Below are the code and all the weights of a small trained network. Each question names an input and a class and asks about switching units off, where a switched-off unit gives its printed mean instead of its output.

import numpy as np


def w(rows, s, z=0):
    codes = np.array(rows[::2]) - 128.0
    scale = np.full(codes.shape[1], s)
    scale[-1] = z or s
    return codes * scale


def norm(h):
    return h / np.sqrt((h * h).mean(-1, keepdims=True) + 1e-5)


def f(y):
    return np.maximum(y, 0)


def log_softmax(a):
    a = a - a.max(-1, keepdims=True)
    return a - np.log(np.exp(a).sum(-1, keepdims=True))


def net(x, mask):
    res = np.array(x, float).reshape(1, 8) / 4 @ E
    u = 0
    for l in range(2):
        y = f(norm(res) @ A[l][:, :-1].T + A[l][:, -1])
        res = res + np.where(mask[u : u + 13], y, B[l][:, -1]) @ B[l][:, :-1]
        u += 13
    return log_softmax(norm(res)[-1] @ U[:, :-1].T + U[:, -1])


A, B = {}, {}
E = w([
[128,127,124,132,126],'x0',
[130,127,127,125,130],'x1',
[129,129,128,127,129],'x2',
[128,130,132,126,130],'x3',
[57,142,86,133,185],'x4',
[128,130,130,126,129],'x5',
[166,194,34,1,82],'x6',
[61,51,103,20,79],'x7',
],0.0082)
A[0] = w([
[174,120,140,163,69,43],'0.n0',
[185,185,91,79,73,94],'0.n1',
[145,107,96,72,145,67],'0.n2',
[181,143,93,142,67,173],'0.n3',
[173,2,196,56,38,106],'0.n4',
[129,81,128,150,146,167],'0.n5',
[90,162,83,102,159,164],'0.n6',
[148,59,195,158,107,153],'0.n7',
[110,221,35,72,149,71],'0.n8',
[99,66,153,74,33,2],'0.n9',
[183,182,90,166,246,155],'0.n10',
[4,84,119,73,148,100],'0.n11',
[108,177,153,59,50,165],'0.n12',
],0.0095,0.0057)
B[0] = w([
[103,201,157,193,142,146],'0.n0',
[177,2,98,88,178,210],'0.n1',
[120,194,104,88,107,163],'0.n2',
[150,105,207,188,159,197],'0.n3',
[48,132,192,130,79,247],'0.n4',
[76,176,171,135,134,196],'0.n5',
[159,178,176,233,81,213],'0.n6',
[146,190,126,145,67,236],'0.n7',
[121,138,129,141,10,233],'0.n8',
[125,161,173,88,85,180],'0.n9',
[115,208,145,76,117,255],'0.n10',
[109,65,79,121,192,248],'0.n11',
[142,140,67,151,163,226],'0.n12',
],0.0091,0.0058)
A[1] = w([
[144,97,3,104,151,4],'1.n0',
[132,135,100,88,75,83],'1.n1',
[127,181,108,142,225,72],'1.n2',
[123,124,169,140,110,99],'1.n3',
[103,96,104,149,179,66],'1.n4',
[113,97,149,180,87,99],'1.n5',
[143,32,163,54,129,8],'1.n6',
[216,117,112,118,189,80],'1.n7',
[105,44,128,170,182,49],'1.n8',
[182,184,159,170,101,195],'1.n9',
[119,117,100,92,63,56],'1.n10',
[118,149,175,78,79,189],'1.n11',
[71,74,129,117,160,44],'1.n12',
],0.015,0.0033)
B[1] = w([
[14,95,154,155,132,177],'1.n0',
[147,198,195,144,148,183],'1.n1',
[3,62,95,89,67,175],'1.n2',
[87,128,64,85,118,170],'1.n3',
[226,113,152,93,72,149],'1.n4',
[132,178,55,32,162,178],'1.n5',
[227,174,124,111,101,160],'1.n6',
[35,2,137,54,230,150],'1.n7',
[192,111,134,115,126,157],'1.n8',
[194,75,115,88,121,254],'1.n9',
[152,163,158,165,153,189],'1.n10',
[116,130,67,245,191,211],'1.n11',
[190,108,145,124,153,164],'1.n12',
],0.009,0.0098)
U = w([
[221,200,127,135,112,21],'0',
[3,138,137,129,119,102],'1',
[171,41,136,55,185,254],'2',
],0.021,0.0009)

Each question gives the input, the list of numbers given to net, and the class t.
The units are the neurons (one row each of A and B). Each row of codes is followed by its name. A weight is (code - 128) times the scale printed after its matrix; where a second scale follows, it is the last column's (A, B and U).
mask holds one flag per neuron, layer by layer. A switched-off neuron (its flag False) gives its mean, the last column of its row in B, instead of its output. The means were averaged over made-up inputs and are rounded, as every weight is.
A unit's drop is (log p(t) with every unit on - log p(t) with that unit switched off) / (log p(t) with every unit on - log p(t) with every unit switched off).
The circuit of an input: a set's keep is (log p(t) with only the set's units on - log p(t) with every unit switched off) / (log p(t) with every unit on - log p(t) with every unit switched off). Starting from the 12 units with the biggest drops (on a tie, the unit counted first), units are removed one at a time, each time the one whose removal leaves the highest keep (on an exact tie, the one counted first), for as long as the keep stays at least 0.8.
circuit, biggest first: the units of the circuit, biggest drop first
k most important neurons: the k neurons with the biggest drops, biggest first
top k neurons in layer l: the k neurons of layer l with the biggest drops, biggest first
drop when u is switched off: that unit's drop, to one decimal
input [-7,2,-5,-2,6,-8,0,3], class 2: circuit, biggest first : (0.n11)
input [-4,-7,-5,4,1,4,0,4], class 2: 2 most important neurons : (0.n11, 0.n7)
input [-2,8,-3,-6,0,-5,4,3], class 0: 4 most important neurons : (1.n6, 1.n2, 0.n8, 1.n10)
input [1,1,0,0,1,7,-5,5], class 2: 3 most important neurons : (0.n11, 0.n10, 0.n8)
input [-6,-5,-2,8,0,-1,5,5], class 0: top 4 neurons in layer 0 : (0.n9, 0.n1, 0.n4, 0.n3)
input [3,8,-4,-3,2,-2,-7,2], class 2: top 2 neurons in layer 0 : (0.n10, 0.n4)
input [4,1,8,1,6,-2,-5,1], class 2: 4 most important neurons : (0.n11, 1.n8, 1.n4, 1.n12)
input [6,-7,0,3,-2,5,1,7], class 0: 2 most important neurons : (1.n6, 1.n2)
input [-5,-2,-5,0,4,5,0,-8], class 1: 3 most important neurons : (1.n2, 0.n8, 0.n7)
input [4,1,5,-1,0,8,4,-6], class 2: 2 most important neurons : (0.n1, 0.n4)
input [7,-8,-4,-6,0,-3,4,4], class 0: 2 most important neurons : (1.n6, 0.n9)
input [3,-7,6,-1,-2,-5,0,1], class 1: drop when 0.n4 is switched off : 3.1
input [-4,7,-7,7,-6,-4,-1,8], class 1: drop when 0.n4 is switched off : 4.2
input [3,0,3,-1,5,-1,-1,-8], class 1: circuit, biggest first : (1.n2)
input [-4,2,7,0,-5,5,4,-6], class 2: drop when 0.n4 is switched off : 0.0
